Below is a small trained network, with its code and all its weights. Each question gives an input and a class and asks what happens when units are switched off, that is, made to give their printed mean instead of their output.

import numpy as np


def w(rows, s, z=0):
    codes = np.array(rows[::2]) - 128.0
    scale = np.full(codes.shape[1], s)
    scale[-1] = z or s
    return codes * scale


def norm(h):
    return h / np.sqrt((h * h).mean(-1, keepdims=True) + 1e-5)


def f(y):
    return np.maximum(y, 0)


def log_softmax(a):
    a = a - a.max(-1, keepdims=True)
    return a - np.log(np.exp(a).sum(-1, keepdims=True))


def net(x, mask):
    res = np.array(x, float).reshape(1, 4) / 4 @ E
    u = 0
    for l in range(4):
        y = f(norm(res) @ A[l][:, :-1].T + A[l][:, -1])
        res = res + np.where(mask[u : u + 4], y, B[l][:, -1]) @ B[l][:, :-1]
        u += 4
    return log_softmax(norm(res)[-1] @ U[:, :-1].T + U[:, -1])


A, B = {}, {}
E = w([
[211,103,104,3],'x0',
[27,165,172,220],'x1',
[114,27,45,229],'x2',
[125,104,251,184],'x3',
],0.0044)
A[0] = w([
[163,125,1,134,148],'0.n0',
[167,115,186,62,78],'0.n1',
[103,145,157,199,3],'0.n2',
[82,192,66,213,88],'0.n3',
],0.0075,0.002)
B[0] = w([
[44,103,123,78,252],'0.n0',
[188,182,191,82,194],'0.n1',
[7,46,170,142,180],'0.n2',
[133,65,255,163,225],'0.n3',
],0.0062,0.0043)
A[1] = w([
[134,75,183,20,3],'1.n0',
[253,31,51,162,233],'1.n1',
[206,113,173,114,61],'1.n2',
[87,83,205,40,158],'1.n3',
],0.0048,0.0031)
B[1] = w([
[148,43,64,57,161],'1.n0',
[3,177,238,147,221],'1.n1',
[226,206,163,95,153],'1.n2',
[128,166,136,41,252],'1.n3',
],0.0038,0.0037)
A[2] = w([
[89,24,29,253,123],'2.n0',
[242,136,117,197,2],'2.n1',
[1,189,192,209,157],'2.n2',
[250,27,65,121,107],'2.n3',
],0.0045,0.0052)
B[2] = w([
[80,70,254,136,195],'2.n0',
[72,24,225,186,128],'2.n1',
[101,94,115,209,255],'2.n2',
[32,152,123,99,137],'2.n3',
],0.0078,0.0048)
A[3] = w([
[182,29,73,48,158],'3.n0',
[117,74,195,253,251],'3.n1',
[192,186,117,98,24],'3.n2',
[59,177,143,48,146],'3.n3',
],0.007,0.0018)
B[3] = w([
[2,106,96,74,169],'3.n0',
[42,8,223,219,255],'3.n1',
[170,31,177,224,147],'3.n2',
[128,215,97,224,181],'3.n3',
],0.006,0.008)
U = w([
[200,153,50,206,3],'0',
[212,143,32,200,3],'1',
[51,114,85,41,201],'2',
[111,128,32,81,34],'3',
[8,35,238,230,253],'4',
[203,190,254,27,201],'5',
[160,216,138,178,56],'6',
],0.0083,0.0054)

Each question gives the input, the list of numbers given to net, and the class t.
The units are the neurons (one row each of A and B). Each row of codes is followed by its name. A weight is (code - 128) times the scale printed after its matrix; where a second scale follows, it is the last column's (A, B and U).
mask holds one flag per neuron, layer by layer. A switched-off neuron (its flag False) gives its mean, the last column of its row in B, instead of its output. The means were averaged over made-up inputs and are rounded, as every weight is.
A unit's drop is (log p(t) with every unit on - log p(t) with that unit switched off) / (log p(t) with every unit on - log p(t) with every unit switched off).
The circuit of an input: a set's keep is (log p(t) with only the set's units on - log p(t) with every unit switched off) / (log p(t) with every unit on - log p(t) with every unit switched off). Starting from the 12 units with the biggest drops (on a tie, the unit counted first), units are removed one at a time, each time the one whose removal leaves the highest keep (on an exact tie, the one counted first), for as long as the keep stays at least 0.8.
circuit, biggest first: the units of the circuit, biggest drop first
unit that matters most: the unit with the biggest drop
top k neurons: the k neurons with the biggest drops, biggest first
drop when u is switched off: that unit's drop, to one decimal
input [4,2,6,-7], class 2: top 2 neurons	0.n0, 3.n1
input [1,2,-5,-6], class 6: circuit, biggest first	3.n3, 3.n1
input [4,-7,3,5], class 2: circuit, biggest first	3.n1, 0.n3, 2.n0
input [-4,-3,-6,0], class 6: circuit, biggest first	3.n1, 3.n3, 0.n3, 2.n0
input [3,-1,-3,-2], class 2: top 2 neurons	3.n0, 1.n0
input [6,5,5,-4], class 2: unit that matters most	0.n0
input [2,-7,4,-1], class 2: drop when 3.n1 is switched off	0.2
input [1,1,-5,5], class 5: drop when 0.n1 is switched off	0.1
input [3,-7,2,4], class 2: drop when 0.n3 is switched off	0.2
input [4,-2,0,-6], class 2: drop when 3.n0 is switched off	0.1
